rad: [164 164 146 146 146 146 146]
Kof: [123 141 145 161 131 112 118]
zer: [135 122 165 147 165 149 136]
nazu: [ 89 172 180 110 147 150 123]
Govi: [146 164 164 146 164 146 164]
bof: [146 112 173 112 173 112 112]
places bof: [112]
1 3 5 6
places rad: [146]
2 3 4 5 6
places Govi: [164]
1 2 4 6
places nazu: [180]
2
places Kof: [141]
1
places Kof: [161]
3

gir: [ 70 206  72 164 163  84]
Liro: [117 140 117 141 119 119]
Notaf: [137 170 137 137 136  97]
Nivel: [112 197 105 195 116  91]
places Notaf: [136]
4
places Liro: [117]
0 2

gof: [ 92 128 125 134 139 134 125]
mize: [145 130  94 107 133 130 145]
vud: [107 128 154 159 140 158  84]
Vove: [114 130 141  97 119 101 165]
Tovu: [167 129 131 109 156 164 159]
Budub: [168 168 123 123 145 168 168]
meke: [136 129 115 109  92  73 136]
ketub: [169 130  69 118 106 105 124]
places meke: [129]
1
places gof: [125]
2 6
places Budub: [168]
0 1 5 6

Nabav: [127 131 127 131 131 130 174 130 130 131 130 127 138 128 142 127  90 127]
Tinun: [132 130  95 131 126 127  53 128 124 124 127 124 129 130 129 127 174 129]
ladem: [129 133 128 131 127 100 179 172 140  96 125 128  96 128 122 124  83 122]
Nevu: [129 128 124 128 127  78  93 189 128  93 126 125  93 128  72 130 135 130]
places Nevu: [93]
6 9 12
places ladem: [96]
9 12
places Nabav: [131]
1 3 4 9
places Tinun: [124]
8 9 11
places Nevu: [128]
1 3 8 13

Pide: [136 124 132 157 111 118 157 128 136 111 131 110 125 129 118 128 108 130
 137 121  89 137 147 124 135 155 132 131 138  97 104 134 122 143 138 181
 134 126 100 133 157 138 111 112 144 157 121 161 131 124 125  80 134 122
 108 157  96]
nazak: [153 147 127 121 116 160 112 129 132 132 122 125 136 121 124 124 135 142
 155 105 161 104  68 157 140 149 131 130 137 122 145 147 148 127 121 143
 140 123 147 118 121 127 131 100 123 156 120 102 120 138 121 201 124 189
 113 133 124]
zava: [108 127 146 121 133 139 124 138 144 180 118 103 142 140 158 124 127 127
 130 151 127 153 108  99 127 113 127 159 134 153 129 116 109 120 146 127
 122 128  89 116 134 118 103 121 137 106 113 103 155 127 141 106 139 102
  93 154 116]
bekop: [135 124 146 154 131 106 125 134 122 191 123 143 135 129 130 120 127 123
 142 127 121 137 149 144 115 123 128 158 134 137 105 128 143 131 152  92
 129 132 100 137 109 137 130 136 128 114 145 133 132 119 104 106 126  96
 124 140 153]
places nazak: [132]
8 9
places Pide: [157]
3 6 40 45 55
places zava: [127]
1 16 17 20 24 26 35 49
places bekop: [123]
10 17 25

rakan: [180 141 122 132 104 119  82 172 141 162  75 137  96 120 144 115 151 114
 152  96 172 142 125  68 130]
mune: [115 118 115 117 118 118 118 115 118 117 118 116 117 118 115 115 115 115
 116 117 114 114 117 118 116]
Vanuk: [115 114 114 116 117 117 117 114 118 117 116 115 116 118 114 115 114 114
 115 116 114 114 116 117 115]
Kave: [116 117 116 117 117 117 117 116 117 117 117 116 117 117 116 116 116 116
 116 117 116 116 117 117 116]
nasu: [117 122 114 119 120 121 120 115 123 121 119 116 119 122 116 115 115 114
 117 119 115 113 119 119 116]
Gonar: [ 76 122 124 124 151 139 170  80 123 102 175 114 156 141 107 130 175 129
 102 155  80 103 130 181 121]
Ses: [170 141 123 132 111 123  94 163 142 157 106 136 140 124 105 117 146 117
 148 104 163 138 127  82 130]
rito: [116 116 116 116 117 117 117 116 116 116 117 116 117 117 116 116 116 116
 116 117 116 116 116 117 116]
deru: [128  93 106 121 122 106 125 143  88  92 136 141 132  97 141 160 147 164
 132 131 142 166 122 135 142]
doti: [116 118 116 117 118 118 118 116 118 118 117 117 117 118 116 116 116 116
 117 117 116 116 117 118 117]
places Ses: [140]
12
places deru: [141]
11 14
places Gonar: [175]
10 16
places Vanuk: [114]
1 2 7 14 16 17 20 21

vam: [134 139 164 118 180 166 179 158  99 178 114 153 131 133 178 117 123  73
 138 134 126 106 142 184 153 185 110 164 177 175 171  76 111 163 168 145
 118  78  91 156 168 154 167 136  73]
kade: [ 90  96 158 117 171 135 161 137 118  89  77 131  96  80 140  83 170 107
 108  86  78 150 113 138  87  79  92 116  97  87 124  96  84 126 167  93
 117 157 111 164 168  82 135 108 155]
supa: [152 118 143 129 140 180 161  89 183 160 117 151 183 118 144 135 180 166
 103 139 156 134 138 159 183 124 151 158 155 183 171 118 131 151 167 183
 172  83  91 118 118 169 144 117  86]
zasef: [103 175  99 178 130  84  92 128 162 181 160 129 174  78  84 136 106  90
 117  95 174 179 128 179  88 149 127 120 146 172  87  71 184 163 177 180
 117 134  95 101 150 171 125 159 163]
gokiz: [134 160  82 121 118 168  76 166  82 160 106  98 146  92 102 161 141 150
  95 180 145 154 157 141 180 146 160  73 160 151 163 145 135 132  78 165
 133 151 153 129  90 143 164  72 114]
nufa: [164 106 102  74 180 143 139 172 166 169  90 143  80 141 125 138  95  91
 166  89 149 128 185 129 146 148 146 173  95  77 184  84 105 101 172 121
 145 121 182 161 100 106 140 129 175]
places nufa: [146]
24 26
places supa: [118]
1 13 31 39 40
places supa: [183]
8 12 24 29 35

Guvik: [ 61 149 124 140 145 114  61]
gub: [112 127 130 108 142 124  60]
fogov: [124 114 125 125 119 114 114]
tevop: [135 138 113 113 113 138 148]
places fogov: [114]
1 5 6
places Guvik: [61]
0 6
places tevop: [138]
1 5
places fogov: [124]
0
places gub: [108]
3
places Guvik: [149]
1
places tevop: [113]
2 3 4

Vige: [118 140  92 133 188 160  62 147 123  88 151 179 110]
vaga: [182 150 140 125 144 136  98 122 121 155 132 145 125]
vubev: [133 103 151 121 151 141  79 141 127 122 151 133 141]
Baze: [145 123 113 120 153 122  84 138 137 153 115 120 166]
laz: [148 118 152 102 134  93 142 117 132 159 156  98 132]
vin: [147 130 144  92 128 141 164 136 124 136 141 143 113]
fiti: [116 101 130 130 152 134 131 174 133  84 137 139 125]
funem: [ 98 126 106 165 114 115 113 127 131 100 114  99 140]
gukof: [ 69 122 100 117 139 123 148 133 128  88 153 110 121]
toba: [140 129 131 139  65 140 136 151 127 113 103 125 138]
Suf: [148 131 149 158  91 132 129 126 127 130 127 150 110]
places laz: [156]
10
places vubev: [151]
2 4 10
places toba: [140]
0 5
places vaga: [125]
3 12

